Below is a small trained network, with its code and all its weights. Each question gives an input and a target symbol and asks what happens when units are switched off, that is, made to give their printed mean instead of their output.

import numpy as np


def w(rows, s, z=0):
    codes = np.array(rows[::2]) - 128.0
    scale = np.full(codes.shape[1], s)
    scale[-1] = z or s
    return codes * scale


def f(y):
    return np.maximum(y, 0)


def softmax(a):
    e = np.exp(a - a.max(-1, keepdims=True))
    return e / e.sum(-1, keepdims=True)


def log_softmax(a):
    a = a - a.max(-1, keepdims=True)
    return a - np.log(np.exp(a).sum(-1, keepdims=True))


def net(x, mask):
    ids = ['ΓΘΞΠΣΨΩβεζηλ'.index(c) for c in x.split()]
    T = len(ids)
    res = E[ids] + P[:T]
    u = 0
    for l in range(2):
        r = res
        for j in range(3):
            rows = slice(4 * j, 4 * j + 4)
            q, k, v = (r @ M[l][rows].T for M in (Q, K, V))
            z = softmax(np.where(np.tri(T) > 0, q @ k.T / 4**0.5, -1e9)) @ v
            o = O[l][rows]
            res = res + np.where(mask[u + j], z, o[:, -1]) @ o[:, :-1]
        u += 3
        y = f(res @ A[l][:, :-1].T + A[l][:, -1])
        res = res + np.where(mask[u : u + 12], y, B[l][:, -1]) @ B[l][:, :-1]
        u += 12
    return log_softmax(res[-1] @ U[:, :-1].T + U[:, -1])


Q, K, V, O, A, B = {}, {}, {}, {}, {}, {}
E = w([
[146,170,71,139,57],'Γ',
[152,78,40,209,205],'Θ',
[86,209,200,224,166],'Ξ',
[91,143,133,85,206],'Π',
[97,50,89,162,111],'Σ',
[152,46,129,125,81],'Ψ',
[130,148,133,44,137],'Ω',
[111,18,214,153,192],'β',
[195,173,99,79,163],'ε',
[3,70,97,75,37],'ζ',
[176,157,145,178,78],'η',
[183,48,106,65,190],'λ',
],0.014)
P = w([
[179,136,6,74,161],'0',
[188,152,18,70,156],'1',
[154,155,62,79,157],'2',
[142,155,98,89,156],'3',
[109,167,116,92,161],'4',
[87,175,138,108,166],'5',
[66,146,175,134,168],'6',
[55,175,168,132,161],'7',
[33,208,157,141,162],'8',
],0.0026)
Q[0] = w([
[2,133,131,121,84],'L0H0',
[91,175,172,113,84],'L0H0',
[235,133,157,117,163],'L0H0',
[101,68,106,77,138],'L0H0',
[150,112,133,94,175],'L0H1',
[144,143,79,143,20],'L0H1',
[118,61,152,106,229],'L0H1',
[211,88,158,120,224],'L0H1',
[46,100,119,100,135],'L0H2',
[161,175,145,168,92],'L0H2',
[143,117,132,76,181],'L0H2',
[64,106,100,35,162],'L0H2',
],0.0099)
K[0] = w([
[67,126,84,71,1],'L0H0',
[153,116,126,111,73],'L0H0',
[213,151,226,141,191],'L0H0',
[53,95,131,64,193],'L0H0',
[77,62,156,116,100],'L0H1',
[204,149,90,188,242],'L0H1',
[83,93,170,119,60],'L0H1',
[79,111,179,35,100],'L0H1',
[98,113,185,157,152],'L0H2',
[118,165,89,80,88],'L0H2',
[146,95,105,235,178],'L0H2',
[99,77,143,227,180],'L0H2',
],0.0099)
V[0] = w([
[175,155,49,119,73],'L0H0',
[141,81,95,199,165],'L0H0',
[201,156,174,163,214],'L0H0',
[119,229,118,80,159],'L0H0',
[170,106,176,144,221],'L0H1',
[107,155,158,66,24],'L0H1',
[38,105,127,91,112],'L0H1',
[169,136,180,188,174],'L0H1',
[177,198,2,136,189],'L0H2',
[144,176,87,194,205],'L0H2',
[120,217,163,50,120],'L0H2',
[152,72,198,169,170],'L0H2',
],0.0048)
O[0] = w([
[71,126,198,136,223,163],'L0H0',
[184,156,168,115,118,167],'L0H0',
[231,131,95,201,158,102],'L0H0',
[152,77,87,108,197,124],'L0H0',
[132,107,94,115,181,122],'L0H1',
[135,88,166,172,24,77],'L0H1',
[115,126,182,169,110,142],'L0H1',
[83,96,47,88,174,81],'L0H1',
[120,164,28,85,178,251],'L0H2',
[183,125,118,100,208,193],'L0H2',
[113,108,124,187,81,58],'L0H2',
[80,117,255,99,138,119],'L0H2',
],0.0046,0.0026)
A[0] = w([
[96,70,176,98,199,103],'L0N0',
[78,50,90,17,99,95],'L0N1',
[67,115,5,174,79,151],'L0N2',
[149,72,63,47,71,130],'L0N3',
[254,62,217,147,111,250],'L0N4',
[28,67,242,25,180,142],'L0N5',
[16,153,76,151,37,127],'L0N6',
[212,137,188,194,107,191],'L0N7',
[81,114,230,86,120,175],'L0N8',
[63,170,139,188,147,199],'L0N9',
[112,244,123,61,209,238],'L0N10',
[219,205,101,92,42,224],'L0N11',
],0.0067,0.0023)
B[0] = w([
[176,148,37,146,175,181],'L0N0',
[55,152,230,97,184,196],'L0N1',
[109,51,102,49,199,208],'L0N2',
[94,61,218,93,77,190],'L0N3',
[110,119,42,93,134,190],'L0N4',
[131,223,64,104,104,230],'L0N5',
[68,119,110,45,185,189],'L0N6',
[76,193,25,237,162,163],'L0N7',
[3,163,77,134,105,179],'L0N8',
[222,165,217,77,134,169],'L0N9',
[239,176,143,140,126,253],'L0N10',
[168,132,64,90,33,198],'L0N11',
],0.0058,0.0056)
Q[1] = w([
[148,193,36,116,101],'L1H0',
[132,107,186,240,97],'L1H0',
[96,111,113,115,23],'L1H0',
[115,240,37,60,112],'L1H0',
[33,61,147,124,90],'L1H1',
[32,76,139,134,53],'L1H1',
[53,162,117,47,86],'L1H1',
[114,93,156,102,76],'L1H1',
[195,151,254,225,103],'L1H2',
[205,147,165,157,146],'L1H2',
[98,75,85,62,112],'L1H2',
[82,65,114,53,131],'L1H2',
],0.008)
K[1] = w([
[85,120,122,160,251],'L1H0',
[146,133,98,16,81],'L1H0',
[131,207,172,139,106],'L1H0',
[8,86,114,232,197],'L1H0',
[207,49,94,214,160],'L1H1',
[170,31,68,198,131],'L1H1',
[96,176,32,172,130],'L1H1',
[183,130,135,190,129],'L1H1',
[209,116,184,222,6],'L1H2',
[255,188,168,184,116],'L1H2',
[50,106,50,76,155],'L1H2',
[49,55,18,33,125],'L1H2',
],0.006)
V[1] = w([
[186,131,75,171,116],'L1H0',
[172,93,185,77,106],'L1H0',
[78,138,116,60,131],'L1H0',
[138,2,86,133,116],'L1H0',
[85,67,170,101,149],'L1H1',
[179,160,172,124,127],'L1H1',
[185,137,142,135,67],'L1H1',
[119,186,154,84,97],'L1H1',
[114,192,176,120,137],'L1H2',
[165,108,72,170,161],'L1H2',
[120,146,121,138,159],'L1H2',
[159,155,93,103,150],'L1H2',
],0.0072)
O[1] = w([
[33,162,78,120,93,192],'L1H0',
[175,112,143,53,143,28],'L1H0',
[183,144,146,111,73,193],'L1H0',
[107,3,49,141,90,146],'L1H0',
[80,122,100,59,148,92],'L1H1',
[172,130,204,139,79,98],'L1H1',
[254,118,168,117,93,34],'L1H1',
[112,171,166,62,150,203],'L1H1',
[145,202,159,195,153,156],'L1H2',
[91,74,165,85,109,97],'L1H2',
[119,129,170,130,137,176],'L1H2',
[118,150,136,112,33,253],'L1H2',
],0.0047,0.0037)
A[1] = w([
[135,115,187,73,116,116],'L1N0',
[148,105,187,116,69,193],'L1N1',
[254,167,15,123,120,70],'L1N2',
[52,193,157,75,51,129],'L1N3',
[87,37,195,111,62,157],'L1N4',
[117,115,133,116,98,64],'L1N5',
[112,49,123,140,135,2],'L1N6',
[142,121,87,194,145,174],'L1N7',
[114,76,155,128,114,250],'L1N8',
[149,78,144,191,49,246],'L1N9',
[184,171,216,193,108,40],'L1N10',
[184,112,126,67,73,116],'L1N11',
],0.0099,0.0037)
B[1] = w([
[180,240,140,69,93,147],'L1N0',
[119,230,110,67,90,140],'L1N1',
[74,75,206,217,150,254],'L1N2',
[203,86,119,207,114,218],'L1N3',
[32,89,188,140,68,149],'L1N4',
[119,136,119,115,86,132],'L1N5',
[69,130,220,245,198,139],'L1N6',
[144,157,88,125,88,168],'L1N7',
[87,89,165,43,151,149],'L1N8',
[2,241,92,88,172,144],'L1N9',
[234,65,55,126,136,149],'L1N10',
[203,87,175,104,90,179],'L1N11',
],0.0075,0.0099)
U = w([
[163,71,77,141,31,240],'Γ',
[138,52,108,182,175,48],'Θ',
[200,129,106,140,146,8],'Ξ',
[101,213,215,134,206,217],'Π',
[87,94,204,133,165,107],'Σ',
[80,160,162,91,62,130],'Ψ',
[163,191,127,69,83,202],'Ω',
[119,160,2,70,120,229],'β',
[139,100,233,191,121,11],'ε',
[122,142,133,122,117,3],'ζ',
[85,183,140,217,52,91],'η',
[173,86,118,43,186,159],'λ',
],0.0086,0.0022)

Each question gives the input, a string of symbols that net reads in full, and the target symbol t.
The units are the heads (4 rows each of Q, K, V and O) and the neurons (one row each of A and B). Each row of codes is followed by its name. A weight is (code - 128) times the scale printed after its matrix; where a second scale follows, it is the last column's (O, A, B and U).
mask holds one flag per unit, layer by layer, with each layer's heads first. A switched-off unit (its flag False) gives its mean, the last column of its rows in O or B, instead of its output. The means were averaged over made-up inputs and are rounded, as every weight is.
A unit's drop is (log p(t) with every unit on - log p(t) with that unit switched off) / (log p(t) with every unit on - log p(t) with every unit switched off).
The circuit of an input: a set's keep is (log p(t) with only the set's units on - log p(t) with every unit switched off) / (log p(t) with every unit on - log p(t) with every unit switched off). Starting from the 12 units with the biggest drops (on a tie, the unit counted first), units are removed one at a time, each time the one whose removal leaves the highest keep (on an exact tie, the one counted first), for as long as the keep stays at least 0.8.
circuit, biggest first: the units of the circuit, biggest drop first
k most important neurons: the k neurons with the biggest drops, biggest first
k most important neurons of layer l: the k neurons of layer l with the biggest drops, biggest first
which heads matter: for each layer, one digit per head in row order, 1 if its drop is at least 0.15 and else 0, layers parted by /
input ζ Ξ Ω, target Π: circuit, biggest first : (L1H0)
input ζ Γ Π Ξ Θ Ω, target β: 4 most important neurons of layer 0 : (L0N10 L0N6 L0N5 L0N1)
input Θ λ η Σ λ Π Γ ζ Γ, target β: circuit, biggest first : (L0H1 L1H1)
input Θ ζ ε Π, target β: circuit, biggest first : (L1N2 L1H0)
input Θ ε Γ, target Γ: circuit, biggest first : (L1H2 L0N11 L1N3)
input Ω ζ Γ, target ε: which heads matter : 000 / 101
input Σ Ω λ λ Θ ε, target ε: which heads matter : 000 / 000
input Γ ζ Π Ψ ε Ω λ β, target η: 2 most important neurons : (L0N8 L0N7)
input Ω Ω Γ Σ Γ Γ, target Γ: circuit, biggest first : (L0H2 L1N11 L0N11 L0H1)
input Ψ Ω ζ Ω η Π Θ Θ η, target β: which heads matter : 110 / 010
input ζ Ψ λ λ Ξ Π Ω ε, target Π: circuit, biggest first : (L1H0 L1N2)
input Θ ζ Γ Σ Θ Π Θ Γ, target β: circuit, biggest first : (L0H1 L1H1 L0N1)
input Π Γ Ω Π Γ Γ Γ Ξ, target Ξ: 2 most important neurons of layer 1 : (L1N10 L1N2)
input Ω ζ Π ε Ω Θ Σ, target β: circuit, biggest first : (L1N2 L1N3)
input η Ψ ζ Ψ β β Θ Θ Σ, target β: circuit, biggest first : (L1N2 L0H1)
input ε Ξ Θ Γ λ Ψ, target Ψ: which heads matter : 000 / 001
input Π η Σ Γ Θ Ω Ψ Θ β, target β: which heads matter : 000 / 000
input Θ Π ζ ζ Ω ζ Ω λ, target β: most important neuron : (L0N5)
input Ω Θ Γ Σ Γ Π Θ ζ, target β: which heads matter : 010 / 001
input Ω η β ζ Ω, target η: most important neuron : (L0N5)
input Γ Π Ψ Ψ ζ Ω β Π, target η: 2 most important neurons : (L0N8 L0N5)
input ζ β ε β Ψ Π, target η: 4 most important neurons : (L0N8 L0N7 L0N5 L1N3)
input Θ Π Ξ, target Ξ: 2 most important neurons of layer 0 : (L0N10 L0N9)
input Ξ Ξ Γ Γ Ω, target Ω: which heads matter : 010 / 011
input Ψ Ψ ζ Σ Γ, target ε: which heads matter : 100 / 101
input Θ Ω ζ, target β: 4 most important neurons : (L0N5 L1N2 L0N2 L0N6)
input ζ η β, target η: 2 most important neurons : (L0N4 L0N8)
